Each row has a class, written after it.
[-15  26  42  39 -41  23  12 -37 -21  73  22 -52  -7  -4 -34   1 -34  24
 -35  13  -6   9  15 -26 -49   7   0   2 -31  28 -20   8  17  -9  17  62
  15   2 -11 -45  28   2 -20]  J942
[ 20 -25   9  25 -14  16 -30   2  -6   2  17 -31  37   2  -1 -43   2 -17
   2  21   2  18  58  12 -22   0 -22  80 -12  -6   5 -17   0   5 -25 -45
 -21 -23   3  -7  36  -9   5]  J81
[ 17   8 -12  52 -19 -24  36 -54  -5  30   8  -9   1  13 -17  30 -37   6
 -15  -2   4  -7  68 -30 -23  21  15  -2 -25  10  -6 -12  52 -12  -5  26
  13   8 -55 -81  14  -1 -19]  J798
[ 35  24   7   4 -13 -29   7 -63 -47  71  17 -14 -11  21 -18 -20 -26  -1
 -42  20  17   4  63 -41 -47   6  -8  -2 -26   6   4  28  40  -8 -22  42
  13  22 -54 -29  34 -21 -21]  J19
[ -5   7  -7  39 -17  22 -15 -26 -25  40  39 -53  -3  19 -28  22 -44  14
 -38   8  22   5  75   4 -44 -24  34  18  -2 -10 -26  -5  27  14 -22   3
  14  11 -58 -43   1   0   2]  J848
[ 19 -18   9  20 -24 -17   1 -30 -32  40  23 -16  45  33 -21  11 -32 -12
 -16   1   7 -39  66 -48 -30   4  30 -11 -10 -51  13  24  39 -16 -39  -3
 -25  17 -67 -41  19   0 -15]  J847
[ -3  23  -8  47 -12 -70 -20 -51 -23  56  -4 -31   0  42 -21 -23 -32  30
 -32  24  18   1  38 -15   2  17  27 -15  -6  18  30  -2  47  -5 -13  23
  31   2 -37 -42  17  -4  22]  J181
[-14 -47  47  24 -32  67 -51 -16 -28 -19  36 -33  40   0   3 -15 -19  28
 -10  40 -29  26  18 -35 -52 -24 -15  62  26  -7  -9  -2  23   6  -7 -11
 -47 -22 -32  -5  48  -6  16]  J942
[ -7 -24  26  -9  -4  25 -25  16  -8  28  -6  13   1  19   5  11  16  16
  32  11 -17 -11  62 -18 -15  -4 -10  20 -13  -2  16 -13 -24  -7 -20  30
 -20 -21 -45  18  24 -55  -1]  J181
[  1  22   3   9  -2 -51  62 -56 -31 114  39 -21   3  12 -41  27  -6  28
 -53  -9  36 -22  51 -24 -39   8  21 -32 -25 -13   8   8  32  22 -43  56
  -2  -1 -59 -49  27  -6  10]  J848
[-23 -12  44   7 -22  31  12 -42   2  27 -16  26  38   1  23  18  28 -29
  18  -1  47  -2  45   5 -41  -3 -22  27  11 -19  11 -25 -16   7  13 -34
 -19 -20 -38  10  -8 -27  29]  J798
[  6  -1   9  21 -25 -43  21 -39 -41  73   1 -42   3  -2 -42  -6 -17   0
 -34   4  15  -4  53 -35 -17  28  10   6 -24 -17  16  27  42  13 -34  39
  -8   5 -38 -54  59   9  13]  J572
[ 30  21  20  23  -5 -30 -73 -72  -4  66 -33  -1  56  18   0  -2   6 -10
  -3  18   7  21  50 -35 -33  14 -33   7 -18 -18  27 -23 -19 -19 -26  15
  -7 -14   3   5  44 -41   0]  J19
[  0 -41  42   9  -9  39 -50  -9  -9  29  34 -14  17  36  -7 -64   1  13
  27  14  21   6  21 -33 -39  -5  -5  29 -15 -15  -6  26 -23 -14 -10  32
 -13 -10 -80  11  56 -58  -1]  J19
[ 13 -25  34  19   2  39   9 -44  -8   6 -12 -31  30  -5   0 -17  -6 -11
  34  39  21   2  29 -23 -27  -4 -27  36  -4   0  -2  -4  -1 -16 -33 -33
 -65 -20 -11   5  40 -18  -4]  J942
[-40 -37  38  24  -3  36 -46   5 -38  12  26 -11  34  -8   9  10  18  20
  15  21  -4  39  58 -22  -5 -18 -52  42   7 -11 -15 -12 -38   8 -10  -1
 -49 -13 -14   0   9 -37  -1]  J19
[-11 -19  67  32   5 -10 -57 -39  10   7 -36 -30  50  19   8 -51  -8  20
  52  14  32  11  28 -18 -10   8 -16  22 -15 -20  -1 -18 -43 -41  -6   1
 -32 -53 -29  -9  26 -49  26]  J412
[ 31  26  -2  46 -22 -12 -19 -75 -13  18  22 -39   6   8 -18  17 -23  10
 -55  11 -14   8  29 -20 -47  11 -19  11  -6  -1  -3 -13  48  36 -18  27
  10  19  -6 -25  34  -2  -8]  J942
[-26 -18  52 -17  -3 -17 -36 -12 -28  31  12  -5  17  11 -19 -38  -4  18
 -21  12   2  10  43 -47 -57  10  24  23 -18 -46   4  26  -8   2   0  19
 -24 -26 -71   9  68 -23  29]  J848
[-19 -19  43  52   3  29 -64  -2   0  -6  32 -21  51 -15   8  11   2  18
  41  38 -36  19  -1 -31 -20 -12 -30  29  17  -6  -8 -32 -26   4   3 -24
 -51  -5  -1  22  40 -26   5]  J942
[ 23  -9 -11  48 -25 -20  24 -43 -10  52  25 -43   5  37 -10  20  -4  17
 -50   1   5   5  55 -30  -4   3  -4  19 -14   5  24 -13  51   6 -66   4
 -13 -19 -25 -24  32  16  13]  J181
[  3  -8  36  12  19   2 -14 -65 -16  54  12   7  38   7   7   3  22   1
   5 -13  32  -4  24 -25 -35 -15 -24  15   8 -33   3 -12 -10 -21   7   5
 -12 -11 -66  37  49 -29  -1]  J19
[  16    6   13   31  -12  -51   57 -102  -19   72   12    7   23   23
  -45   -4    0  -21    1    2   46    8   48  -27  -42   18   -2  -18
  -43   -4   14  -11   27  -21   -9   41   12   10  -50  -44   70  -29
  -11]  J19
[-10 -23  46 -11  23  11 -88   5 -14  14 -18 -26   0  16 -13 -68  -5  -9
  -1  14 -28   7  36 -45 -31  31  -5  25 -15 -17   7  22 -31   4  -3   4
 -13  -1 -21  15  48 -21  -3]  J847
[ 17  22   9  27  -6 -60   5 -58 -43  71  21 -43  33  14 -41  10 -19 -11
 -40  12 -14 -21  47  -3 -15  30 -25 -18 -39   0  15  35  41  29 -20  18
  20  25 -32 -65  26  -9 -44]  J81
[-13 -41  51  22 -37  -6 -18 -25   5   8  -9   4  30  -2  -9 -18  -3  11
   4  11  14   7  -3 -33 -21  22  -9   1   8 -31 -27  21  19  28   3  -2
 -28 -24 -63 -27  10 -30 -12]  J798
[-10 -32  16  -3 -14  14 -63 -33  12  -5  20  -5  14   7   4 -14  -5  54
 -16  23 -29  50   9 -48 -53 -10  14  38  26 -18 -42 -14   1 -26  -6  19
 -31 -30 -51  -2  62 -31   7]  J412
[  4  -6  27  16  -2  16 -70 -20   5  15 -15  -6  -5  18  23 -18   3  21
  30  36   8  19  58 -39 -34  26 -10  27  -6 -24   7  -5   9 -25  30  15
  -3 -22 -24  14  76 -47   6]  J942
[  8 -20  19  26 -11  -3 -67 -47  -8  40  -9 -44  53  16  17 -28  17   9
  14  27  24 -17  38  -6  12  22 -23  40  -1   5  32 -20 -21 -25 -15 -11
 -23 -32 -16  -3  31 -36  36]  J81
[ 14   1  26  24 -13  13  45 -86 -40  46  23 -12  31  44 -13  34 -18  -6
 -50   4  -9  -6  47 -20 -29 -11  -3  -7 -11  -8  -2  11  38  11  -4   7
   3  18 -34 -59  49  15 -24]  J942
[-31 -30  66   3   4  29 -35 -23 -25   6  -3 -16  11   4   4 -46   9 -37
  48  30  15  16  28 -25 -26  12 -12  38 -15 -14  18  29 -42   1   1 -19
 -35 -19 -58 -28  55 -42  19]  J572
[  5 -19   5  13 -15 -26  21 -73 -23  28  38 -22  21  36 -30 -10   2  -1
 -28  -5  17 -12   8 -18 -11   9  -4 -28  -7 -13  14  22  51   0 -12   9
  -5  22 -59 -50  16  13 -20]  J847
[ 26  33   6  60 -16 -24 -12 -26 -24  44  46 -13  22  22   3  29 -10  23
 -18  15   8   3  79  -7 -16 -10 -25   8 -23 -15 -10  -1  22  -6  11  12
  -1  18 -43 -34  11 -12 -32]  J798
[  9  40  38  43  -6 -50  60 -50 -29  75  39 -47  -7   8 -23  24 -25  20
 -59 -15  28 -25  66 -37 -30  11  17 -27 -42 -27  -5  22  16   0 -23  45
   2   5 -50 -41  23  -7   4]  J412
[ 32 -37   7 -28  11   9  -8 -27   9  -7  -2  18  57  28   1 -14  -6  -3
  13  25 -14   6  51 -22 -59 -13  -1  24   6 -24  -5   9   6   7 -52 -20
 -45   7 -43  -8  54 -35  -2]  J412
[-21 -30  12  32 -10  -4 -18 -26 -22   4  55 -16  45  22 -35  -3  14  14
  13  48  18  18  67   5 -41  -7 -13  45 -20 -22  -2 -23  19  23 -33  -7
 -54  -7 -50 -21  39 -43 -12]  J848
[-11 -20  23  44 -13 -17  -7 -41 -18  51  -4 -58  10   4 -25  -5  -4 -18
   1  18  23 -17   8 -39 -15  55 -16  15 -17   4  21  22  60  23 -35  21
 -20  -4 -41 -54  48  -2 -11]  J572
[ 21 -30  33 -30 -13 -27 -45 -40  10  -2  -1  23  60   5  -9 -17   9  16
  24  -1 -49  15  49 -23 -52   8 -11   1 -17 -43  14  -6   3 -18  20  19
  -4 -14 -67 -10  79 -40   3]  J81
[ -5 -14   1  46 -39   6   5 -50 -28  44  28 -47  22  29 -26 -15 -28  20
 -20  57  20  10   1  -2 -28  -5  16  10  -3  40   4  -4  66   2 -10  12
   7  16 -28 -33  10  -4  -5]  J572
[-11 -25  53  24 -26 -11 -82 -14 -27  35   1 -24  30  14  10 -29  23  13
  26  22  12 -12  35 -29  14  27 -45  33  -3 -57  39  -1   9  56  -8  13
 -14 -38 -16  18  41 -42  20]  J848
[-21 -21  48  25  -1  16 -65 -49 -21  -3  10  -4  54  -1  20   1  24 -34
  56   8   5  26   4 -13 -18 -24 -64  47  22 -44   8 -32 -47  49 -23 -51
 -37 -25 -17  32  17 -34   8]  J848
[ 16  20  29  43  -7 -53   9 -75 -43  72  41 -13  15  30 -25   6  10  -3
 -57   7  19  13  54 -41 -42  10  -9 -12 -34  10  25   8  15  -6  -2  43
  18  24 -49 -33  55 -16 -12]  J19
[-22 -28  58  -4 -11   5 -82 -34  -1  32 -20 -32  35  -6  19 -24  36 -21
  19  13 -21   4  63 -35 -21  31 -62  53  -8 -19  11  -9 -26  25   4 -20
 -25 -26  -9  -4  64 -29   5]  J848
[  7 -46  15  30   4  23 -38 -20  14  -7   2 -15  55   0 -11  -7   3   5
   2  21 -15   0 108  -6 -61  -8 -11  46  -9   0  24 -15 -30  25 -36 -19
 -18 -17 -28 -22  29 -57  12]  J798
[ 20  23   6  33 -37 -50 -24 -32 -35  34  34 -28  10  15 -16   8 -49  32
 -34  22   6  10  42 -53 -45  21   7  -5 -29 -20   1  20  64   7 -22  56
   0  -3 -45 -64  33  -4  18]  J848
[ 12   6 -12  41 -29   0  12 -43 -29  32  19 -13  -7  49  -7  23 -32  25
 -40   5  23  15  46 -40 -34   9  19  22 -16  -5  15  20  59   0 -27  65
   8   8 -68 -63  48   9  -2]  J181
[ 16  -2  23  41 -37  -7  -3 -32 -51  65  57 -32   5  22 -41 -26 -15   5
 -19  44  24  21   3 -48 -20  11   2   5 -31  -2  32  37  37 -14 -21  35
 -11  -3 -31 -46  51  -2  -7]  J847
[-27 -34  25   0 -10 -11 -61  -5 -20  25 -10 -13  25 -12  14 -35  30  19
  33  23  23  -4  28 -11   6  22 -22  30  17  -4  10  -1 -46   9   3  11
 -23 -13 -25  10  12 -58  16]  J81
[  7 -22 -25  54 -32 -23  -5 -44  -2  25  -3 -11  28  27 -34  24 -38   0
  -8   2  28  33  17 -28  -6  25  11 -13 -10 -21   0  12  72  -4 -33  14
  13 -10 -34 -73  16  -1 -18]  J19
[ -4  32  30  50  -8 -51  25 -46 -42  49  54 -15  26  15  -7  10 -57   2
 -16  19  20 -19  21 -61 -50  13  23  -3 -24 -47   3  47  45   9 -11  21
  -1  19 -83 -37  51 -19  10]  J412
[-16 -90  36   6  -7  34 -50 -13   0   3  -8 -49  53   3  -9 -13  15  37
  35 -10 -29 -25  57  -9   4   4 -56  43   8 -22   9 -18  21  61 -31   4
 -33 -21 -66   9  12 -31 -21]  J848
[ 39 -17  -8  18 -53   2  46 -27  13  23  18 -11   7  -8 -30  27  -4 -10
   2   9  10 -28 -16 -16 -14  20   9 -16 -15   2  -9  -5  58  12 -40  35
 -24   4 -24 -48  16 -11 -13]  J572
[ 21  35  -4  39  -1 -21  17 -41 -22  56  15  -7  -7  17  -2  55 -30  13
 -20  -2   5  -1  33 -24 -21  -6  -4 -14 -13  -7  13   4  42   1 -29  31
  15  -8 -50 -34   8  -6 -15]  J181
[ 28 -35  21  13 -25 -39 -61 -55 -33 -12   0  -2  58  13  -2  -7  27  12
  -4   8   1 -19  62  -3  -6   6 -28  20  -5 -39  30   7 -20  20  -4  18
  -8  -5 -57  -4  21 -70 -20]  J81
[ -9  18  -2  29 -26  37  21 -41 -14  56  45 -44 -27  18 -24  58 -12  26
 -45  19  36   4  57  -4 -50 -18  30 -13   7  12 -13   3  47 -16 -25  38
 -10  13 -72 -57  17   0  -7]  J181
[ 44  16  10  37 -13 -34  37 -66 -34  61  18 -48   8  19 -21  15 -23  -1
 -38 -13   8 -35  48 -23  -1  19   1 -32 -27 -12  19  14  36  24 -27  39
  31  15 -17 -54  34   8  -8]  J81
[ -7 -32  87  -5  -4  15 -51 -24 -19  53   4 -43  19 -20  -6 -42  29   9
  23  12 -12  10  42 -33 -22  10 -62  36 -14 -16  15  12 -16  32   4   7
 -30 -30 -54   3  66 -25  -7]  J848
[  3 -35  59  13 -13 -21 -38 -48 -25  40 -11 -28  61 -12   7  22  26  -7
  -5 -15 -18 -18  71 -33  -9  24 -56  21  -5 -55  11   4 -16  39 -29  -7
 -40 -25 -50 -16  30 -35 -22]  J81
[  3 -16  15  21 -13 -21 -17 -29 -57  -9  27  -5  27  50  31  -3  -5 -20
  17  19  15 -10  65 -34  -3   8 -32  15 -12 -57 -10  17  -9  26 -42  -8
 -24 -10  -2 -24  20 -42  -9]  J81
[ 31  14  -2  35  -3 -23   0 -40 -33  33  18 -42   5  33 -11   4 -43  25
 -34  -4   8   6  40 -29 -29  17   5  -7 -28  -3  11  16  45   0 -26  51
  25   6 -38 -45  27   9  -1]  J81
[-10  -3  55  11  -4  -7 -12 -32 -10  41  10  18  34  12   2 -40  19 -13
  21   5  16   4  15 -30 -36  17 -15  17 -11 -22  36 -24 -10   9  15  13
 -14  -4 -26  -3  35 -15  15]  J847
[  9 -35  -1  32  -7  27 -41 -12  17   2 -22   7  55  16   6  19  -7  11
  47  45  -7  -2  39 -11  -3   2  -7  36  13 -11  18 -26  24   8 -40 -17
 -50 -18 -30 -24  25 -36 -20]  J181
[ -3 -21  71  15  13  36 -35 -17   3  25  -1 -18  33  22   1 -21   8  20
   8  -1   9  -3  20 -15 -45   0 -11  28  -8  -8   9  -5 -28  11  -9  33
 -14 -19 -60   7  31 -41   3]  J412
[ 31 -12  11   2 -28 -32  33 -43 -23  27   5   8   4  20 -24   1  -4  -9
 -19  36  15 -17  39 -21   0  12  16 -38   2 -17  -6  43  64  11  -7 -22
 -22  28 -61 -43  18  -5 -39]  J798
[-10 -30  46  56   6   7 -33   8 -12  -6   3  18  55 -31  -1  16  12 -15
  41  22  -6   2  49 -12  -5   3 -25  52  -3 -26  12  -5 -33  24  25 -40
 -35  -1 -52   0  27 -42 -19]  J798
[ -3 -14  72   4 -25  15  37 -34  -9  47 -18 -44  11 -23 -14 -51  28 -30
  -7  21  13  -9  40 -14 -14   7 -41  37 -17  13  27   1 -10  21 -32 -19
 -43 -31  28 -10  52   6  18]  J181
[ 12  11  13  12 -37 -23  37 -59 -58  83  32 -25  16  26   4   6 -12  11
 -32  -7   1 -27  43 -28 -11  -9 -10   2 -17   8  43  18  42  -3  -7  46
  21  12 -53 -45  17  12  12]  J572
[  5 -57  16  33 -20 -13 -32 -21 -21  17  -9 -20  48  10 -13   4   1  26
  24  17  -3   5  21 -14  32  31 -23  15 -13   9  22 -12   6   5 -18  18
 -16 -27 -31 -30  20 -36  16]  J81
[-16  15   2  70 -22  23 -10 -59  -9  38  56 -58  -1  14  -6  41 -31  11
 -28   4  11  -4   3 -29 -31  11  17  11  -5 -17 -14   4  52  13 -10  26
  -5  14 -86 -56  23   4 -13]  J572
[  0 -18 -14  37 -31 -15  12 -13  14  28  17 -49   9 -11 -35  13 -28  20
  -1   6   1  23   6 -28 -20   6  23 -20   3 -11 -14  -5  46  11 -53   9
 -24  -1 -22 -45  13  14   7]  J572
[-10  -2  19  42  -1  70 -77  -6  25   9  20 -23  41   3  19  54  13  -7
  16  40  -7  21  23  -6 -52 -17 -29  46   4  -2   7 -18 -28  -2 -21 -26
 -30 -19  -6  26  37 -42   2]  J181
[-19 -21  44  37   5   6 -23 -49  39  -5  -3 -29  63   1   7   0   5   0
  14  23  -4   9  30 -18 -43  -5   9  15   9  -7  10 -39  -5 -23  -5 -51
 -28 -22 -14  -6  30 -18  10]  J412
[ -6  26  -6  64  -7 -17 -21 -33 -20  36  29 -47  -4  43 -25  -7 -21  18
 -34  20  17  15  59  -2 -21  -2  17  22 -23  13  11  -3  12  -5 -10  28
  20  18 -25 -31  43  -2   4]  J181
[ 14  11  19  31  -2 -30  26 -53 -54  67   1 -25   4   5 -29  18 -40  16
 -18   8  19 -29  90 -20 -27   9   6 -16 -12 -19  27  16  49  27 -17  36
  13  11 -61 -50  23 -23   3]  J942
[-38 -30  38  26   0  -1 -46  11  -1  20 -12  -8  56  23  23 -28 -24  -3
  40   8  -2   5   9 -34 -25  20   8  24 -10  -9 -11   3 -40 -25  11 -14
   4 -31 -12 -15  29 -26  17]  J81
[  1  19  42  24  -2 -25  13 -95 -47  74   8 -36  13  15  12  18   4  -5
 -52   0   0 -12  74 -50 -36  15 -45  11 -20  -6   6   6  -4  14 -19  19
 -12  -6 -18 -27  48 -15  -2]  J942
[ -9 -44  31  24  -9  -9 -56 -24   9 -27  11   6  59   8   9  -2  23   7
  62  10   3 -23  49 -15 -34  -6 -23  33  21 -42  19 -21  12  -2 -16  -8
 -47 -18 -88  -6  44 -53  -4]  J181
[-14  -5  24   5   7 -49 -72 -52  -8  54 -14   1  41  22 -14  -6  15  17
   5  26  -4  38  17 -17 -12  23 -26   0 -19 -15   9   2 -15   6  16   6
   2 -17 -36  -5  55 -39  -3]  J848
[ -4   7  69   1  -5  24 -44 -35 -24  53 -37 -12  13 -13  39  -9  26  -8
  17  20  15 -11  50 -26   7  24 -61  38   3 -47  22   2 -13  23  14 -16
 -38 -33  -4  31  35 -31   5]  J942
[ 18  53   8  27  -9 -41  33 -92 -24  54  23 -42 -26   4 -16   6 -11 -35
 -21  27  32  10  36 -53 -37  18  17 -28 -26 -30   2  22  16  -8 -32   9
 -24  24 -18 -48  73   4   2]  J572
[ -5   4  59  21  27   0 -34 -49  22  36 -27 -29   0 -13   9 -15  12 -15
  55  38  24  -1  29 -43 -15  39 -11   5 -11 -17  16 -10 -12 -30  -4 -16
 -35 -43 -19 -11  71 -49  11]  J412
